Here is a tiny trained network, its code and every weight. The questions are about switching its units off for an input and a target symbol, where a switched-off unit gives its printed mean instead of its output.

import numpy as np


def w(rows, s, z=0):
    codes = np.array(rows[::2]) - 128.0
    scale = np.full(codes.shape[1], s)
    scale[-1] = z or s
    return codes * scale


def norm(h):
    return h / np.sqrt((h * h).mean(-1, keepdims=True) + 1e-5)


def f(y):
    return np.maximum(y, 0)


def softmax(a):
    e = np.exp(a - a.max(-1, keepdims=True))
    return e / e.sum(-1, keepdims=True)


def log_softmax(a):
    a = a - a.max(-1, keepdims=True)
    return a - np.log(np.exp(a).sum(-1, keepdims=True))


def net(x, mask):
    ids = ['ΔΘΛΩβεζμτφ'.index(c) for c in x.split()]
    T = len(ids)
    res = E[ids] + P[:T]
    u = 0
    for l in range(2):
        q, k, v = (norm(res) @ M[l].T for M in (Q, K, V))
        z = softmax(np.where(np.tri(T) > 0, q @ k.T / 2**0.5, -1e9)) @ v
        res = res + np.where(mask[u], z, O[l][:, -1]) @ O[l][:, :-1]
        u += 1
        y = f(norm(res) @ A[l][:, :-1].T + A[l][:, -1])
        res = res + np.where(mask[u : u + 16], y, B[l][:, -1]) @ B[l][:, :-1]
        u += 16
    return log_softmax(norm(res)[-1] @ U[:, :-1].T + U[:, -1])


Q, K, V, O, A, B = {}, {}, {}, {}, {}, {}
E = w([
[123,29,97,122,115,162],'Δ',
[113,177,209,59,178,132],'Θ',
[103,173,183,141,203,174],'Λ',
[129,111,60,134,183,154],'Ω',
[119,154,172,102,168,92],'β',
[110,89,53,148,170,212],'ε',
[159,114,57,19,164,123],'ζ',
[87,128,126,193,211,141],'μ',
[47,158,208,153,225,107],'τ',
[72,10,141,167,83,211],'φ',
],0.011)
P = w([
[15,34,160,99,171,65],'0',
[2,82,103,18,188,180],'1',
[101,91,194,154,186,98],'2',
[64,105,124,54,193,215],'3',
[143,125,198,175,156,96],'4',
[62,74,118,125,183,245],'5',
[203,186,141,209,138,54],'6',
[73,170,87,85,116,133],'7',
],0.0067)
Q[0] = w([
[191,163,148,142,9,81],'L0H1',
[148,121,126,130,140,194],'L0H1',
],0.013)
K[0] = w([
[2,88,138,47,181,180],'L0H1',
[238,87,136,178,93,171],'L0H1',
],0.0097)
V[0] = w([
[171,16,125,253,97,113],'L0H1',
[68,161,161,164,109,247],'L0H1',
],0.0066)
O[0] = w([
[72,152,94,116,234,68,255],'L0H1',
[58,155,60,236,2,96,144],'L0H1',
],0.0067,0.0054)
A[0] = w([
[155,63,162,172,129,66,127],'L0N1',
[111,212,176,148,182,157,253],'L0N2',
[203,119,130,115,131,254,132],'L0N3',
[128,205,174,120,80,172,152],'L0N4',
[175,143,122,47,183,104,106],'L0N5',
[108,192,139,32,152,161,178],'L0N6',
[95,84,131,76,113,135,81],'L0N7',
[125,64,96,150,79,143,121],'L0N8',
[117,121,142,199,200,127,152],'L0N9',
[65,166,84,38,124,135,144],'L0N10',
[73,88,43,161,81,127,167],'L0N11',
[89,153,151,148,147,36,98],'L0N12',
[194,175,158,59,45,100,172],'L0N13',
[98,101,209,159,136,121,98],'L0N14',
[198,163,171,125,105,43,150],'L0N15',
[107,78,86,180,66,163,149],'L0N16',
],0.0082,0.0031)
B[0] = w([
[223,97,205,163,137,87,179],'L0N1',
[68,88,136,62,67,125,229],'L0N2',
[126,41,129,63,81,30,166],'L0N3',
[39,209,57,119,108,149,151],'L0N4',
[129,196,110,112,118,114,191],'L0N5',
[152,60,88,172,114,152,218],'L0N6',
[123,213,106,140,119,100,194],'L0N7',
[87,122,133,159,167,121,188],'L0N8',
[83,125,68,115,66,98,249],'L0N9',
[104,48,124,254,128,147,224],'L0N10',
[215,111,128,135,90,127,254],'L0N11',
[127,127,137,157,115,143,188],'L0N12',
[106,140,61,101,203,180,152],'L0N13',
[208,130,144,82,62,123,187],'L0N14',
[143,166,225,129,174,220,153],'L0N15',
[140,178,68,73,136,140,206],'L0N16',
],0.006,0.0057)
Q[1] = w([
[255,212,236,96,110,154],'L1H1',
[89,83,73,58,61,161],'L1H1',
],0.0086)
K[1] = w([
[162,2,158,67,102,167],'L1H1',
[179,250,151,125,104,136],'L1H1',
],0.0087)
V[1] = w([
[88,112,89,42,154,194],'L1H1',
[62,135,2,47,101,63],'L1H1',
],0.0063)
O[1] = w([
[114,254,83,113,112,115,190],'L1H1',
[220,226,163,194,151,168,254],'L1H1',
],0.0081,0.0059)
A[1] = w([
[3,187,246,159,115,168,196],'L1N1',
[150,207,81,102,179,214,110],'L1N2',
[204,111,31,188,139,92,131],'L1N3',
[137,217,90,128,175,136,150],'L1N4',
[94,44,119,148,33,199,213],'L1N5',
[101,128,131,144,190,75,159],'L1N6',
[160,39,135,82,79,155,146],'L1N7',
[190,143,166,37,154,120,252],'L1N8',
[99,58,52,146,178,118,156],'L1N9',
[152,154,46,96,159,129,143],'L1N10',
[135,106,207,188,39,197,42],'L1N11',
[105,149,17,122,157,161,153],'L1N12',
[137,213,141,215,117,106,235],'L1N13',
[47,110,93,82,210,201,37],'L1N14',
[172,127,105,89,122,172,107],'L1N15',
[200,152,82,155,134,190,85],'L1N16',
],0.0073,0.0022)
B[1] = w([
[185,78,47,99,114,174,205],'L1N1',
[143,93,189,195,191,102,217],'L1N2',
[186,171,108,118,100,173,255],'L1N3',
[57,111,131,76,95,130,211],'L1N4',
[174,172,128,114,155,143,205],'L1N5',
[155,161,141,161,146,214,182],'L1N6',
[140,199,219,184,99,109,160],'L1N7',
[154,79,149,248,174,184,163],'L1N8',
[126,166,123,102,98,91,236],'L1N9',
[27,100,153,96,97,130,194],'L1N10',
[118,133,149,83,157,53,158],'L1N11',
[95,152,188,104,109,106,239],'L1N12',
[100,80,146,123,99,116,235],'L1N13',
[222,177,181,182,147,3,204],'L1N14',
[85,88,104,118,61,191,149],'L1N15',
[130,47,95,91,187,103,194],'L1N16',
],0.0067,0.0066)
U = w([
[108,173,165,133,211,40,188],'Δ',
[93,192,78,25,61,103,101],'Θ',
[143,127,98,80,107,218,148],'Λ',
[134,39,130,134,219,149,102],'Ω',
[114,65,173,61,86,69,208],'β',
[101,45,113,218,109,186,3],'ε',
[163,85,246,151,121,136,53],'ζ',
[215,165,80,136,196,162,173],'μ',
[172,175,136,138,63,66,129],'τ',
[66,159,26,173,118,122,99],'φ',
],0.013,0.0033)

Each question gives the input, a string of symbols that net reads in full, and the target symbol t.
The units are the heads (2 rows each of Q, K, V and O) and the neurons (one row each of A and B). Each row of codes is followed by its name. A weight is (code - 128) times the scale printed after its matrix; where a second scale follows, it is the last column's (O, A, B and U).
mask holds one flag per unit, layer by layer, with each layer's heads first. A switched-off unit (its flag False) gives its mean, the last column of its rows in O or B, instead of its output. The means were averaged over made-up inputs and are rounded, as every weight is.
A unit's drop is (log p(t) with every unit on - log p(t) with that unit switched off) / (log p(t) with every unit on - log p(t) with every unit switched off).
The circuit of an input: a set's keep is (log p(t) with only the set's units on - log p(t) with every unit switched off) / (log p(t) with every unit on - log p(t) with every unit switched off). Starting from the 12 units with the biggest drops (on a tie, the unit counted first), units are removed one at a time, each time the one whose removal leaves the highest keep (on an exact tie, the one counted first), for as long as the keep stays at least 0.8.
circuit, biggest first: the units of the circuit, biggest drop first
unit that matters most: the unit with the biggest drop
k most important neurons: the k neurons with the biggest drops, biggest first
k most important neurons of layer l: the k neurons of layer l with the biggest drops, biggest first
input φ β Δ Ω φ φ, target φ: circuit, biggest first -> L0H1, L0N16
input β Δ Δ β Δ φ Λ Δ, target Λ: circuit, biggest first -> L0N9, L1N14
input ε ε β Δ ε β, target ε: unit that matters most -> L0H1
input μ Θ Θ Δ β Δ, target β: circuit, biggest first -> L0H1, L0N3
input Δ φ Δ Δ Δ ε, target Δ: circuit, biggest first -> L1N14, L0H1
input Δ φ β, target ζ: circuit, biggest first -> L0H1, L1N8
input Θ μ τ Δ, target τ: 2 most important neurons of layer 0 -> L0N2, L0N6
input φ ε Θ Θ, target Θ: circuit, biggest first -> L0H1, L0N4, L1H1
input ζ Δ ζ μ, target ζ: circuit, biggest first -> L0H1, L0N3
input ζ Θ Δ, target μ: 3 most important neurons -> L0N1, L0N2, L0N16
input ε Δ Θ Δ β φ, target β: circuit, biggest first -> L1H1, L0N3, L0H1
input τ ε φ β Ω Δ β Θ, target β: 3 most important neurons -> L0N15, L0N2, L0N6
input β φ β β, target β: circuit, biggest first -> L1H1, L0H1
input Δ φ ε, target φ: unit that matters most -> L0H1
input Δ Δ Δ β Ω φ, target Ω: 2 most important neurons -> L1N16, L1N2
input Δ Θ φ Θ, target φ: 2 most important neurons -> L1N1, L0N10
input Δ Θ μ Θ, target μ: 4 most important neurons -> L0N10, L0N6, L1N1, L0N9
input Δ β φ φ φ, target τ: 2 most important neurons -> L1N11, L1N1
input μ Ω Δ Δ β Λ, target β: 2 most important neurons of layer 0 -> L0N15, L0N3
input Δ Ω Λ Λ μ Δ Δ φ, target Δ: circuit, biggest first -> L0H1
input β β Δ Θ Ω ε, target Ω: 2 most important neurons of layer 1 -> L1N16, L1N2
input φ φ ζ ε μ Δ Θ ε, target Θ: 2 most important neurons of layer 0 -> L0N15, L0N3
